Here is a tiny trained network, its code and every weight. The questions are about switching its units off for an input and a class, where a switched-off unit gives its printed mean instead of its output.

import numpy as np


def w(rows, s, z=0):
    codes = np.array(rows[::2]) - 128.0
    scale = np.full(codes.shape[1], s)
    scale[-1] = z or s
    return codes * scale


def norm(h):
    return h / np.sqrt((h * h).mean(-1, keepdims=True) + 1e-5)


def f(y):
    return y / 2 * (1 + np.tanh(0.7978845608 * (y + 0.044715 * y**3)))


def log_softmax(a):
    a = a - a.max(-1, keepdims=True)
    return a - np.log(np.exp(a).sum(-1, keepdims=True))


def net(x, mask):
    res = np.array(x, float).reshape(1, 8) / 4 @ E
    u = 0
    for l in range(2):
        y = f(norm(res) @ A[l][:, :-1].T + A[l][:, -1])
        res = res + np.where(mask[u : u + 15], y, B[l][:, -1]) @ B[l][:, :-1]
        u += 15
    return log_softmax(norm(res)[-1] @ U[:, :-1].T + U[:, -1])


A, B = {}, {}
E = w([
[227,40,151,79,122,85,193,180],'x0',
[125,109,46,94,249,211,183,103],'x1',
[120,109,247,164,154,161,106,2],'x2',
[158,160,81,163,76,243,140,96],'x3',
[188,154,94,15,83,117,137,122],'x4',
[173,196,146,169,115,140,208,147],'x5',
[141,223,178,146,103,55,92,248],'x6',
[117,182,150,131,150,152,203,189],'x7',
],0.0057)
A[0] = w([
[159,208,200,99,203,160,158,104,126],'0.n1',
[165,49,94,3,129,132,121,78,62],'0.n2',
[150,103,151,118,126,125,8,95,101],'0.n3',
[147,189,136,138,135,156,170,107,189],'0.n4',
[100,41,54,120,206,204,115,168,72],'0.n5',
[138,92,137,162,135,145,62,73,17],'0.n6',
[111,61,236,154,129,132,153,140,65],'0.n7',
[63,164,134,135,92,218,124,43,90],'0.n8',
[150,183,106,69,91,149,121,248,153],'0.n9',
[185,109,76,161,72,116,165,108,122],'0.n10',
[82,138,145,87,167,76,87,189,74],'0.n11',
[138,128,112,128,108,109,133,158,86],'0.n12',
[145,141,114,119,106,127,152,191,1],'0.n13',
[56,133,131,159,88,163,145,92,86],'0.n14',
[82,138,107,119,129,128,114,112,94],'0.n15',
],0.015,0.0037)
B[0] = w([
[133,116,125,232,119,191,106,167,181],'0.n1',
[93,72,148,28,183,211,158,24,219],'0.n2',
[130,119,150,180,82,77,35,113,191],'0.n3',
[126,105,141,155,126,170,87,109,178],'0.n4',
[115,85,72,173,203,166,183,163,213],'0.n5',
[175,172,106,103,108,42,138,164,163],'0.n6',
[137,53,202,105,155,135,161,159,182],'0.n7',
[203,186,61,189,108,126,68,99,215],'0.n8',
[205,142,130,60,78,141,64,169,245],'0.n9',
[121,83,159,144,122,158,101,127,178],'0.n10',
[5,129,105,116,95,108,158,109,188],'0.n11',
[151,168,125,128,123,135,125,142,149],'0.n12',
[104,203,169,131,133,128,137,161,163],'0.n13',
[177,152,131,116,178,134,61,99,165],'0.n14',
[89,115,109,133,103,173,122,148,146],'0.n15',
],0.021,0.011)
A[1] = w([
[107,126,129,43,182,117,231,98,102],'1.n1',
[86,253,104,101,102,17,141,183,85],'1.n2',
[126,170,76,250,205,227,215,64,85],'1.n3',
[235,170,182,142,147,133,191,149,52],'1.n4',
[95,115,228,165,74,44,180,161,58],'1.n5',
[115,134,221,170,127,81,140,137,34],'1.n6',
[135,119,104,105,113,126,205,100,121],'1.n7',
[145,67,37,186,168,80,169,151,58],'1.n8',
[120,174,127,86,18,193,141,243,82],'1.n9',
[96,220,109,190,106,103,136,56,133],'1.n10',
[150,230,74,57,93,22,254,247,2],'1.n11',
[205,175,126,214,107,128,138,154,92],'1.n12',
[112,169,167,65,114,101,76,80,116],'1.n13',
[116,219,85,118,92,199,132,174,78],'1.n14',
[92,177,175,155,169,155,126,136,123],'1.n15',
],0.012,0.0037)
B[1] = w([
[174,121,160,125,120,141,110,35,187],'1.n1',
[78,134,114,126,119,136,200,104,184],'1.n2',
[96,134,99,153,168,74,170,209,251],'1.n3',
[94,118,130,106,112,178,79,161,150],'1.n4',
[147,87,164,134,118,53,136,140,177],'1.n5',
[137,118,138,136,132,101,136,177,151],'1.n6',
[149,115,149,140,144,150,126,102,137],'1.n7',
[128,160,109,171,142,186,137,149,161],'1.n8',
[134,186,188,125,167,165,95,137,254],'1.n9',
[84,101,114,132,60,131,129,97,168],'1.n10',
[105,220,85,118,142,84,253,130,174],'1.n11',
[168,128,122,58,129,122,110,95,211],'1.n12',
[117,121,87,173,109,155,155,168,188],'1.n13',
[136,88,177,100,118,110,142,138,197],'1.n14',
[112,81,50,42,149,96,87,171,132],'1.n15',
],0.03,0.0084)
U = w([
[84,248,165,81,99,123,217,174,54],'0',
[216,170,67,175,65,103,31,91,119],'1',
[114,107,43,197,209,161,166,191,255],'2',
[186,170,192,83,122,201,66,196,167],'3',
[110,59,209,141,81,34,146,171,70],'4',
[26,134,83,143,41,99,146,64,28],'5',
[132,61,149,68,171,188,189,20,179],'6',
],0.013,0.0025)

Each question gives the input, the list of numbers given to net, and the class t.
The units are the neurons (one row each of A and B). Each row of codes is followed by its name. A weight is (code - 128) times the scale printed after its matrix; where a second scale follows, it is the last column's (A, B and U).
mask holds one flag per neuron, layer by layer. A switched-off neuron (its flag False) gives its mean, the last column of its row in B, instead of its output. The means were averaged over made-up inputs and are rounded, as every weight is.
A unit's drop is (log p(t) with every unit on - log p(t) with that unit switched off) / (log p(t) with every unit on - log p(t) with every unit switched off).
The circuit of an input: a set's keep is (log p(t) with only the set's units on - log p(t) with every unit switched off) / (log p(t) with every unit on - log p(t) with every unit switched off). Starting from the 12 units with the biggest drops (on a tie, the unit counted first), units are removed one at a time, each time the one whose removal leaves the highest keep (on an exact tie, the one counted first), for as long as the keep stays at least 0.8.
units of the circuit, in order: the units of the circuit, biggest drop first
k most important neurons: the k neurons with the biggest drops, biggest first
k most important neurons of layer l: the k neurons of layer l with the biggest drops, biggest first
drop of u: that unit's drop, to one decimal
input [-7,-3,-1,6,3,6,-7,6], class 1: units of the circuit, in order -> 0.n8
input [-2,-5,2,-4,0,0,-4,3], class 4: 2 most important neurons -> 0.n7, 0.n9
input [-2,-6,2,-7,-1,2,7,4], class 0: 2 most important neurons of layer 1 -> 1.n11, 1.n9
input [-8,-5,5,-2,-4,7,3,3], class 2: 2 most important neurons of layer 0 -> 0.n9, 0.n3
input [2,-7,6,7,0,-7,6,6], class 4: units of the circuit, in order -> 0.n7, 0.n3, 1.n9
input [3,0,6,6,1,-6,4,1], class 1: 2 most important neurons -> 0.n8, 0.n3
input [-6,0,2,-5,8,1,-7,3], class 2: units of the circuit, in order -> 1.n3, 0.n9
input [-8,3,-5,-5,-3,8,3,-8], class 0: units of the circuit, in order -> 0.n8, 0.n1
input [-4,-3,5,-5,8,-5,-2,-1], class 5: 2 most important neurons of layer 0 -> 0.n3, 0.n9
input [0,1,1,8,-6,-7,-8,-3], class 2: 2 most important neurons of layer 0 -> 0.n5, 0.n9
input [0,4,7,8,-1,-2,-5,8], class 2: 3 most important neurons of layer 0 -> 0.n5, 0.n9, 0.n3
input [-2,-8,-6,-4,-2,0,-5,0], class 0: 2 most important neurons -> 0.n2, 0.n8
input [1,5,3,-5,8,6,-2,0], class 6: 2 most important neurons -> 0.n2, 0.n8
input [-4,8,7,-7,-4,5,-3,-6], class 2: units of the circuit, in order -> 1.n3
input [-1,-6,-8,2,-6,-8,-6,-2], class 2: 2 most important neurons of layer 0 -> 0.n5, 0.n9
input [-8,7,0,8,5,-7,-5,-1], class 2: 2 most important neurons -> 0.n5, 1.n3
input [5,-6,-7,-8,5,-5,0,-5], class 5: 2 most important neurons of layer 0 -> 0.n11, 0.n5
input [1,-2,3,5,1,-3,7,-2], class 1: drop of 1.n5 -> 0.0
input [1,-3,-3,2,3,-4,6,7], class 0: drop of 1.n11 -> 0.2
input [6,-5,1,2,5,1,-4,-7], class 6: drop of 0.n2 -> 1.3
input [-6,4,4,-3,3,-7,-8,2], class 2: drop of 1.n3 -> 0.1
input [-2,-1,-3,2,4,-7,-1,2], class 6: most important neuron of layer 0 -> 0.n2
input [4,-2,0,-2,-6,3,-6,-4], class 6: 2 most important neurons of layer 1 -> 1.n1, 1.n3
